Here is a tiny trained network, its code and every weight. The questions are about switching its units off for an input and a class, where a switched-off unit gives its printed mean instead of its output.

import numpy as np


def w(rows, s, z=0):
    codes = np.array(rows[::2]) - 128.0
    scale = np.full(codes.shape[1], s)
    scale[-1] = z or s
    return codes * scale


def f(y):
    return np.maximum(y, 0)


def log_softmax(a):
    a = a - a.max(-1, keepdims=True)
    return a - np.log(np.exp(a).sum(-1, keepdims=True))


def net(x, mask):
    res = np.array(x, float).reshape(1, 7) / 4 @ E
    y = f(res @ A[0][:, :-1].T + A[0][:, -1])
    res = res + np.where(mask, y, B[0][:, -1]) @ B[0][:, :-1]
    return log_softmax(res[-1] @ U[:, :-1].T + U[:, -1])


A, B = {}, {}
E = w([
[238,113,186,198,49,232,216],'x0',
[122,121,134,128,128,112,130],'x1',
[45,2,173,57,73,239,43],'x2',
[128,138,130,115,119,128,127],'x3',
[132,141,125,121,130,140,128],'x4',
[244,53,215,42,215,70,150],'x5',
[127,124,127,135,130,126,129],'x6',
],0.0059)
A[0] = w([
[125,70,217,84,83,218,108,139],'neuron 0',
[222,175,157,170,146,136,217,45],'neuron 1',
[38,121,93,107,52,119,45,241],'neuron 2',
[85,171,105,223,35,135,119,205],'neuron 3',
[139,168,84,159,121,24,118,108],'neuron 4',
[118,200,96,71,204,35,81,191],'neuron 5',
[135,224,68,215,133,59,157,230],'neuron 6',
[241,127,180,149,172,142,218,131],'neuron 7',
[148,54,113,207,79,216,172,182],'neuron 8',
[72,211,54,142,110,44,132,160],'neuron 9',
[35,122,84,139,128,173,48,205],'neuron 10',
[53,87,204,39,230,143,68,253],'neuron 11',
[214,160,141,160,121,126,254,209],'neuron 12',
[137,51,169,129,60,234,152,106],'neuron 13',
],0.0068,0.0035)
B[0] = w([
[194,167,127,192,241,92,30,218],'neuron 0',
[36,43,88,70,61,77,200,193],'neuron 1',
[50,78,18,49,58,133,165,230],'neuron 2',
[41,180,140,147,40,216,180,213],'neuron 3',
[102,168,175,191,154,187,75,181],'neuron 4',
[184,201,199,192,223,115,26,228],'neuron 5',
[136,187,230,179,161,234,118,232],'neuron 6',
[53,32,214,152,55,62,189,215],'neuron 7',
[81,216,196,161,100,194,50,215],'neuron 8',
[11,160,178,217,57,205,65,203],'neuron 9',
[61,51,25,62,31,103,170,218],'neuron 10',
[203,33,55,83,199,28,125,254],'neuron 11',
[80,78,193,176,58,35,254,230],'neuron 12',
[162,171,198,227,199,123,3,211],'neuron 13',
],0.0059,0.0081)
U = w([
[52,225,96,218,134,234,14,191],'0',
[16,28,34,77,10,39,240,219],'1',
[225,179,214,203,255,26,75,221],'2',
[215,53,44,56,238,57,79,2],'3',
[90,218,125,193,51,198,231,38],'4',
],0.0052,0.0033)

Each question gives the input, the list of numbers given to net, and the class t.
The units are the neurons (one row each of A and B). Each row of codes is followed by its name. A weight is (code - 128) times the scale printed after its matrix; where a second scale follows, it is the last column's (A, B and U).
mask holds one flag per neuron, in row order. A switched-off neuron (its flag False) gives its mean, the last column of its row in B, instead of its output. The means were averaged over made-up inputs and are rounded, as every weight is.
A unit's drop is (log p(t) with every unit on - log p(t) with that unit switched off) / (log p(t) with every unit on - log p(t) with every unit switched off).
The circuit of an input: a set's keep is (log p(t) with only the set's units on - log p(t) with every unit switched off) / (log p(t) with every unit on - log p(t) with every unit switched off). Starting from the 12 units with the biggest drops (on a tie, the unit counted first), units are removed one at a time, each time the one whose removal leaves the highest keep (on an exact tie, the one counted first), for as long as the keep stays at least 0.8.
circuit, biggest first: the units of the circuit, biggest drop first
top k neurons: the k neurons with the biggest drops, biggest first
drop of u: that unit's drop, to one decimal
input [2,-5,7,7,5,7,5], class 2: circuit, biggest first -> neuron 0
input [-1,-6,1,1,-6,5,6], class 3: top 2 neurons -> neuron 6; neuron 13
input [-7,-4,3,-4,4,3,-3], class 3: circuit, biggest first -> neuron 11; neuron 12
input [-4,-3,1,-4,7,-5,-8], class 1: top 3 neurons -> neuron 10; neuron 2; neuron 13
input [8,-1,3,-3,-4,2,-2], class 2: circuit, biggest first -> neuron 13; neuron 0
input [8,-5,4,-4,8,3,2], class 2: circuit, biggest first -> neuron 0; neuron 13
input [-2,2,6,8,-8,-8,-6], class 1: top 2 neurons -> neuron 10; neuron 2
input [2,5,7,1,-4,4,0], class 2: top 2 neurons -> neuron 13; neuron 0
input [-8,-2,4,-8,0,3,3], class 3: top 2 neurons -> neuron 11; neuron 5
input [1,6,-3,-7,2,5,-2], class 1: drop of neuron 1 -> 0.3
input [4,-6,-2,7,6,2,-1], class 1: drop of neuron 5 -> 0.2
input [-7,-3,4,-3,-5,-8,-7], class 1: drop of neuron 7 -> 0.0
input [-7,4,8,8,0,-3,-3], class 1: drop of neuron 2 -> 0.1
input [5,-6,-6,-3,-7,1,-6], class 1: circuit, biggest first -> neuron 1
